Here is a tiny trained network, its code and every weight. The questions are about switching its units off for an input and a target symbol, where a switched-off unit gives its printed mean instead of its output.

import numpy as np


def w(rows, s, z=0):
    codes = np.array(rows[::2]) - 128.0
    scale = np.full(codes.shape[1], s)
    scale[-1] = z or s
    return codes * scale


def f(y):
    return y / 2 * (1 + np.tanh(0.7978845608 * (y + 0.044715 * y**3)))


def softmax(a):
    e = np.exp(a - a.max(-1, keepdims=True))
    return e / e.sum(-1, keepdims=True)


def log_softmax(a):
    a = a - a.max(-1, keepdims=True)
    return a - np.log(np.exp(a).sum(-1, keepdims=True))


def net(x, mask):
    ids = ['αγθλπσφψω'.index(c) for c in x.split()]
    T = len(ids)
    res = E[ids] + P[:T]
    u = 0
    for l in range(2):
        r = res
        for j in range(2):
            rows = slice(3 * j, 3 * j + 3)
            q, k, v = (r @ M[l][rows].T for M in (Q, K, V))
            z = softmax(np.where(np.tri(T) > 0, q @ k.T / 3**0.5, -1e9)) @ v
            o = O[l][rows]
            res = res + np.where(mask[u + j], z, o[:, -1]) @ o[:, :-1]
        u += 2
        y = f(res @ A[l][:, :-1].T + A[l][:, -1])
        res = res + np.where(mask[u : u + 8], y, B[l][:, -1]) @ B[l][:, :-1]
        u += 8
    return log_softmax(res[-1] @ U[:, :-1].T + U[:, -1])


Q, K, V, O, A, B = {}, {}, {}, {}, {}, {}
E = w([
[179,228,156],'α',
[66,5,148],'γ',
[149,200,170],'θ',
[136,158,132],'λ',
[119,56,138],'π',
[229,66,156],'σ',
[104,66,55],'φ',
[143,104,187],'ψ',
[163,156,152],'ω',
],0.019)
P = w([
[176,179,190],'0',
[254,129,3],'1',
[197,105,38],'2',
[171,108,62],'3',
[149,105,78],'4',
[143,95,86],'5',
[130,106,103],'6',
[122,116,109],'7',
[120,118,109],'8',
[115,109,114],'9',
[119,125,114],'10',
[113,140,104],'11',
],0.0088)
Q[0] = w([
[115,141,205],'L0H1',
[170,254,8],'L0H1',
[49,132,68],'L0H1',
[111,133,134],'L0H2',
[178,80,130],'L0H2',
[29,158,113],'L0H2',
],0.0097)
K[0] = w([
[63,189,162],'L0H1',
[85,240,7],'L0H1',
[175,141,144],'L0H1',
[134,107,96],'L0H2',
[59,144,115],'L0H2',
[141,122,74],'L0H2',
],0.013)
V[0] = w([
[159,45,215],'L0H1',
[137,45,99],'L0H1',
[117,171,96],'L0H1',
[254,109,158],'L0H2',
[63,74,230],'L0H2',
[239,75,189],'L0H2',
],0.0085)
O[0] = w([
[150,143,90,254],'L0H1',
[149,170,107,248],'L0H1',
[131,162,134,65],'L0H1',
[248,119,149,187],'L0H2',
[74,81,188,162],'L0H2',
[198,110,168,219],'L0H2',
],0.011,0.0063)
A[0] = w([
[100,83,90,194],'L0N1',
[174,141,129,150],'L0N2',
[122,247,192,255],'L0N3',
[155,52,136,116],'L0N4',
[180,168,71,124],'L0N5',
[98,96,93,109],'L0N6',
[6,99,143,133],'L0N7',
[118,86,140,68],'L0N8',
],0.012,0.0064)
B[0] = w([
[183,125,57,216],'L0N1',
[126,67,129,216],'L0N2',
[139,101,51,195],'L0N3',
[128,168,130,254],'L0N4',
[42,137,135,215],'L0N5',
[121,255,136,159],'L0N6',
[93,113,83,161],'L0N7',
[108,130,227,139],'L0N8',
],0.0089,0.0087)
Q[1] = w([
[172,207,183],'L1H1',
[193,1,51],'L1H1',
[18,91,119],'L1H1',
[67,155,239],'L1H2',
[114,51,189],'L1H2',
[37,82,216],'L1H2',
],0.0092)
K[1] = w([
[49,135,141],'L1H1',
[254,179,211],'L1H1',
[85,115,151],'L1H1',
[199,186,66],'L1H2',
[88,123,90],'L1H2',
[219,153,82],'L1H2',
],0.0087)
V[1] = w([
[71,89,157],'L1H1',
[137,71,197],'L1H1',
[148,166,145],'L1H1',
[178,254,98],'L1H2',
[93,158,90],'L1H2',
[75,111,180],'L1H2',
],0.01)
O[1] = w([
[208,2,143,11],'L1H1',
[153,175,242,250],'L1H1',
[72,141,185,134],'L1H1',
[155,206,135,1],'L1H2',
[153,105,99,71],'L1H2',
[116,110,138,84],'L1H2',
],0.0098,0.0072)
A[1] = w([
[94,74,172,184],'L1N1',
[254,121,127,218],'L1N2',
[148,75,46,168],'L1N3',
[52,113,81,84],'L1N4',
[232,114,19,75],'L1N5',
[116,229,107,253],'L1N6',
[128,66,105,53],'L1N7',
[19,105,146,126],'L1N8',
],0.0094,0.0057)
B[1] = w([
[74,174,143,171],'L1N1',
[22,129,222,220],'L1N2',
[167,53,92,220],'L1N3',
[86,171,33,160],'L1N4',
[154,70,236,208],'L1N5',
[253,66,59,254],'L1N6',
[214,150,71,148],'L1N7',
[199,218,14,143],'L1N8',
],0.0059,0.0098)
U = w([
[187,94,147,138],'α',
[177,100,127,134],'γ',
[132,157,107,126],'θ',
[88,200,93,148],'λ',
[8,62,120,107],'π',
[119,142,148,159],'σ',
[162,153,91,140],'φ',
[62,171,132,184],'ψ',
[148,217,133,11],'ω',
],0.011)

Each question gives the input, a string of symbols that net reads in full, and the target symbol t.
The units are the heads (3 rows each of Q, K, V and O) and the neurons (one row each of A and B). Each row of codes is followed by its name. A weight is (code - 128) times the scale printed after its matrix; where a second scale follows, it is the last column's (O, A, B and U).
mask holds one flag per unit, layer by layer, with each layer's heads first. A switched-off unit (its flag False) gives its mean, the last column of its rows in O or B, instead of its output. The means were averaged over made-up inputs and are rounded, as every weight is.
A unit's drop is (log p(t) with every unit on - log p(t) with that unit switched off) / (log p(t) with every unit on - log p(t) with every unit switched off).
The circuit of an input: a set's keep is (log p(t) with only the set's units on - log p(t) with every unit switched off) / (log p(t) with every unit on - log p(t) with every unit switched off). Starting from the 12 units with the biggest drops (on a tie, the unit counted first), units are removed one at a time, each time the one whose removal leaves the highest keep (on an exact tie, the one counted first), for as long as the keep stays at least 0.8.
circuit, biggest first: the units of the circuit, biggest drop first
unit that matters most: the unit with the biggest drop
top k neurons: the k neurons with the biggest drops, biggest first
k most important neurons of layer l: the k neurons of layer l with the biggest drops, biggest first
drop when u is switched off: that unit's drop, to one decimal
input λ γ α, target α: unit that matters most : L0N3
input φ φ γ φ σ θ σ σ γ φ α, target α: circuit, biggest first : L1N5; L0H2; L0N3
input γ α π γ γ γ π γ λ γ, target λ: circuit, biggest first : L0H2; L1N8; L0N7; L1N4
input γ ω γ θ φ, target π: top 4 neurons : L1N6; L1N4; L0N8; L0N7
input γ γ φ γ σ π π γ σ ω, target π: 2 most important neurons of layer 0 : L0N3; L0N8
input γ α φ γ γ λ γ γ φ α, target π: circuit, biggest first : L0H2; L1H2
input α γ π φ σ σ σ α φ φ φ, target φ: 2 most important neurons of layer 1 : L1N6; L1N2
input γ φ γ π φ, target π: top 4 neurons : L1N6; L1N4; L1N5; L0N8
input φ σ σ α λ γ θ φ, target φ: top 3 neurons : L1N6; L1N2; L1N4
input φ ω σ γ φ γ π θ, target γ: 2 most important neurons of layer 0 : L0N3; L0N5
input φ λ π θ, target α: top 2 neurons : L1N5; L0N3
input φ ω γ γ γ φ φ ω φ α, target γ: top 3 neurons : L1N5; L0N3; L0N5
input ψ γ θ π π σ, target σ: top 2 neurons : L1N2; L1N6
input γ γ γ γ ω φ π, target π: circuit, biggest first : L0H2
input φ γ γ γ π γ θ, target γ: 2 most important neurons of layer 1 : L1N5; L1N3
input σ γ φ σ γ γ γ φ γ α φ γ, target λ: 2 most important neurons of layer 0 : L0N7; L0N4
input γ α θ γ π σ θ π σ σ, target π: 2 most important neurons of layer 1 : L1N6; L1N2
input γ π φ φ π σ γ γ γ γ θ θ, target π: drop when L0N3 is switched off : 0.5
input γ θ φ π, target π: drop when L1H2 is switched off : 0.6
input γ φ γ π π σ, target π: drop when L0H1 is switched off : 0.1
input γ φ γ ψ, target π: drop when L0H2 is switched off : 0.4
input γ ω σ γ φ α φ ψ α π α ψ, target π: most important neuron of layer 0 : L0N8
input σ φ σ, target σ: 2 most important neurons of layer 0 : L0N2; L0N5
